Here is a tiny trained network, its code and every weight. The questions are about switching its units off for an input and a target symbol, where a switched-off unit gives its printed mean instead of its output.

import numpy as np


def w(rows, s, z=0):
    codes = np.array(rows[::2]) - 128.0
    scale = np.full(codes.shape[1], s)
    scale[-1] = z or s
    return codes * scale


def norm(h):
    return h / np.sqrt((h * h).mean(-1, keepdims=True) + 1e-5)


def f(y):
    return np.maximum(y, 0)


def softmax(a):
    e = np.exp(a - a.max(-1, keepdims=True))
    return e / e.sum(-1, keepdims=True)


def log_softmax(a):
    a = a - a.max(-1, keepdims=True)
    return a - np.log(np.exp(a).sum(-1, keepdims=True))


def net(x, mask):
    ids = ['βδζμξπσφ'.index(c) for c in x.split()]
    T = len(ids)
    res = E[ids] + P[:T]
    u = 0
    for l in range(3):
        r = norm(res)
        for j in range(3):
            rows = slice(3 * j, 3 * j + 3)
            q, k, v = (r @ M[l][rows].T for M in (Q, K, V))
            z = softmax(np.where(np.tri(T) > 0, q @ k.T / 3**0.5, -1e9)) @ v
            o = O[l][rows]
            res = res + np.where(mask[u + j], z, o[:, -1]) @ o[:, :-1]
        u += 3
        y = f(norm(res) @ A[l][:, :-1].T + A[l][:, -1])
        res = res + np.where(mask[u : u + 4], y, B[l][:, -1]) @ B[l][:, :-1]
        u += 4
    return log_softmax(norm(res)[-1] @ U[:, :-1].T + U[:, -1])


Q, K, V, O, A, B = {}, {}, {}, {}, {}, {}
E = w([
[99,128,160,167],'β',
[195,216,1,123],'δ',
[120,113,179,164],'ζ',
[125,90,24,208],'μ',
[129,117,165,196],'ξ',
[149,227,72,177],'π',
[107,129,179,164],'σ',
[210,170,151,60],'φ',
],0.00065)
P = w([
[131,110,59,49],'0',
[221,143,120,251],'1',
[176,161,154,215],'2',
[161,173,163,190],'3',
[144,186,160,173],'4',
[131,196,165,164],'5',
[117,193,168,146],'6',
[106,195,165,137],'7',
[96,199,173,128],'8',
],0.00034)
Q[0] = w([
[115,134,225,158],'L0H1',
[99,80,22,121],'L0H1',
[124,106,26,108],'L0H1',
[12,51,110,253],'L0H2',
[152,118,165,19],'L0H2',
[108,99,152,77],'L0H2',
[85,174,197,221],'L0H3',
[174,76,50,36],'L0H3',
[77,164,202,235],'L0H3',
],0.004)
K[0] = w([
[227,174,105,97],'L0H1',
[55,110,211,150],'L0H1',
[38,94,180,157],'L0H1',
[97,182,174,184],'L0H2',
[207,99,115,38],'L0H2',
[206,187,167,52],'L0H2',
[28,2,127,49],'L0H3',
[223,250,129,214],'L0H3',
[24,5,144,57],'L0H3',
],0.0038)
V[0] = w([
[202,57,157,232],'L0H1',
[27,120,129,63],'L0H1',
[128,128,129,128],'L0H1',
[213,208,157,125],'L0H2',
[128,128,128,128],'L0H2',
[96,91,37,192],'L0H2',
[38,233,97,164],'L0H3',
[254,181,238,173],'L0H3',
[214,63,171,93],'L0H3',
],0.00082)
O[0] = w([
[115,152,75,2,180],'L0H1',
[131,156,230,177,27],'L0H1',
[128,128,128,128,128],'L0H1',
[53,129,58,147,224],'L0H2',
[128,128,128,128,128],'L0H2',
[176,56,163,81,90],'L0H2',
[253,193,117,118,101],'L0H3',
[52,219,139,222,254],'L0H3',
[32,85,140,164,166],'L0H3',
],0.00093,0.0007)
A[0] = w([
[28,198,64,176,87],'L0N1',
[132,150,83,214,72],'L0N2',
[147,49,126,221,219],'L0N3',
[226,4,106,149,4],'L0N4',
],0.0011,0.00026)
B[0] = w([
[234,72,221,192,255],'L0N1',
[114,136,226,74,235],'L0N2',
[50,170,160,43,232],'L0N3',
[1,190,123,63,148],'L0N4',
],0.00097,0.00059)
Q[1] = w([
[64,114,162,203],'L1H1',
[50,159,154,130],'L1H1',
[61,132,186,185],'L1H1',
[85,129,230,216],'L1H2',
[175,128,20,36],'L1H2',
[175,125,19,28],'L1H2',
[66,95,181,251],'L1H3',
[65,92,177,252],'L1H3',
[208,164,103,27],'L1H3',
],0.003)
K[1] = w([
[161,186,146,181],'L1H1',
[186,211,166,71],'L1H1',
[184,226,187,169],'L1H1',
[86,68,56,1],'L1H2',
[167,187,198,254],'L1H2',
[164,188,192,246],'L1H2',
[26,67,183,127],'L1H3',
[31,75,181,128],'L1H3',
[211,160,70,118],'L1H3',
],0.0035)
V[1] = w([
[134,124,134,127],'L1H1',
[237,188,195,235],'L1H1',
[58,96,178,22],'L1H1',
[255,228,174,175],'L1H2',
[132,54,7,97],'L1H2',
[164,224,225,173],'L1H2',
[131,127,130,127],'L1H3',
[181,99,178,20],'L1H3',
[92,136,98,243],'L1H3',
],0.00073)
O[1] = w([
[130,134,124,135,129],'L1H1',
[17,135,20,42,253],'L1H1',
[208,183,135,233,87],'L1H1',
[245,17,188,144,244],'L1H2',
[77,233,199,57,60],'L1H2',
[199,2,112,189,219],'L1H2',
[129,130,126,129,129],'L1H3',
[54,105,51,70,120],'L1H3',
[192,177,201,165,135],'L1H3',
],0.00069,0.00057)
A[1] = w([
[137,136,165,235,34],'L1N1',
[156,141,4,68,193],'L1N2',
[165,168,163,87,251],'L1N3',
[27,163,138,133,78],'L1N4',
],0.0013,0.00025)
B[1] = w([
[127,54,172,2,253],'L1N1',
[38,11,215,228,231],'L1N2',
[57,115,70,150,249],'L1N3',
[91,149,107,252,189],'L1N4',
],0.0009,0.00073)
Q[2] = w([
[175,152,28,97],'L2H1',
[178,147,4,123],'L2H1',
[86,100,98,250],'L2H1',
[41,97,126,164],'L2H2',
[184,159,77,92],'L2H2',
[186,121,163,122],'L2H2',
[99,50,89,123],'L2H3',
[157,194,167,80],'L2H3',
[88,94,114,200],'L2H3',
],0.0045)
K[2] = w([
[192,177,165,217],'L2H1',
[196,171,146,252],'L2H1',
[93,98,35,190],'L2H1',
[162,132,163,188],'L2H2',
[120,131,138,67],'L2H2',
[63,121,88,96],'L2H2',
[148,178,100,31],'L2H3',
[103,72,86,208],'L2H3',
[131,160,195,78],'L2H3',
],0.0044)
V[2] = w([
[11,58,125,46],'L2H1',
[244,218,189,234],'L2H1',
[200,126,1,94],'L2H1',
[129,146,142,123],'L2H2',
[109,133,141,37],'L2H2',
[92,134,166,23],'L2H2',
[98,117,26,130],'L2H3',
[59,25,166,187],'L2H3',
[57,74,25,163],'L2H3',
],0.00096)
O[2] = w([
[255,176,135,222,135],'L2H1',
[13,35,88,63,160],'L2H1',
[100,228,224,44,22],'L2H1',
[124,125,149,134,134],'L2H2',
[58,108,114,76,65],'L2H2',
[16,141,127,73,78],'L2H2',
[107,43,75,181,57],'L2H3',
[27,72,200,52,251],'L2H3',
[65,3,110,170,108],'L2H3',
],0.00091,0.00034)
A[2] = w([
[58,169,85,70,17],'L2N1',
[249,137,124,110,4],'L2N2',
[64,169,181,172,254],'L2N3',
[206,195,52,162,103],'L2N4',
],0.0019,0.00027)
B[2] = w([
[57,177,219,72,205],'L2N1',
[161,108,28,98,167],'L2N2',
[148,128,56,97,246],'L2N3',
[193,86,124,6,181],'L2N4',
],0.002,0.0011)
U = w([
[65,183,59,170,46],'β',
[164,33,224,127,33],'δ',
[241,190,212,237,222],'ζ',
[120,71,181,127,4],'μ',
[35,199,209,30,251],'ξ',
[241,107,40,34,168],'π',
[117,255,59,178,47],'σ',
[43,23,76,230,193],'φ',
],0.0067,0.0025)

Each question gives the input, a string of symbols that net reads in full, and the target symbol t.
The units are the heads (3 rows each of Q, K, V and O) and the neurons (one row each of A and B). Each row of codes is followed by its name. A weight is (code - 128) times the scale printed after its matrix; where a second scale follows, it is the last column's (O, A, B and U).
mask holds one flag per unit, layer by layer, with each layer's heads first. A switched-off unit (its flag False) gives its mean, the last column of its rows in O or B, instead of its output. The means were averaged over made-up inputs and are rounded, as every weight is.
A unit's drop is (log p(t) with every unit on - log p(t) with that unit switched off) / (log p(t) with every unit on - log p(t) with every unit switched off).
The circuit of an input: a set's keep is (log p(t) with only the set's units on - log p(t) with every unit switched off) / (log p(t) with every unit on - log p(t) with every unit switched off). Starting from the 12 units with the biggest drops (on a tie, the unit counted first), units are removed one at a time, each time the one whose removal leaves the highest keep (on an exact tie, the one counted first), for as long as the keep stays at least 0.8.
circuit, biggest first: the units of the circuit, biggest drop first
k most important neurons: the k neurons with the biggest drops, biggest first
which heads matter: for each layer, one digit per head in row order, 1 if its drop is at least 0.15 and else 0, layers parted by /
input ξ ζ σ, target σ: 2 most important neurons	L2N3, L1N2
input β ζ φ ζ ξ, target π: 2 most important neurons	L2N2, L1N2
input μ π ξ, target σ: most important neuron	L2N3
input φ φ ζ μ ζ, target ζ: circuit, biggest first	L2H1, L1N2, L1H3
input δ ξ ζ, target ξ: circuit, biggest first	L1H2, L2N3, L0N3
input δ σ σ, target ξ: circuit, biggest first	L2H1, L2N3
input ζ φ β φ β, target φ: which heads matter	101 / 100 / 000
input β φ π ζ, target π: which heads matter	001 / 000 / 000
input ζ π σ π φ ζ φ φ ξ, target φ: which heads matter	001 / 100 / 100
input ζ φ ξ δ φ ζ σ φ ξ, target φ: 4 most important neurons	L2N1, L2N3, L2N4, L1N4
input ξ φ π φ π, target ξ: circuit, biggest first	L2H1, L2N1
input β ζ β, target π: circuit, biggest first	L0H3, L1N2
input μ π δ φ φ π ζ δ ζ, target σ: which heads matter	001 / 010 / 000
input β φ φ ξ, target π: most important neuron	L2N2
input μ π β φ β, target σ: which heads matter	000 / 010 / 000
input σ δ σ μ φ ζ φ π, target π: 2 most important neurons	L2N4, L0N1
input β ζ φ μ μ ζ δ ζ, target π: which heads matter	011 / 001 / 100
input ζ φ φ σ φ μ ζ ζ β, target φ: which heads matter	001 / 100 / 000
input ζ δ ζ σ σ π μ σ, target φ: 3 most important neurons	L2N1, L2N3, L2N4
input φ φ β δ ξ, target ζ: which heads matter	000 / 000 / 100
input φ φ φ ξ, target ζ: which heads matter	000 / 001 / 100
input μ δ ξ φ μ φ μ, target π: which heads matter	000 / 000 / 001
input φ ζ μ ζ ξ π, target π: which heads matter	000 / 000 / 000
input ζ μ φ σ β ζ, target φ: 2 most important neurons	L2N1, L2N3
input δ μ φ σ φ ξ, target ξ: 2 most important neurons	L1N1, L2N3
input σ ζ φ ξ ξ ξ φ σ ξ, target δ: most important neuron	L2N1
input σ φ φ ζ ζ φ σ ζ β, target δ: which heads matter	101 / 010 / 000
input φ ζ φ ζ φ φ φ φ β, target ζ: 3 most important neurons	L0N1, L1N2, L1N1
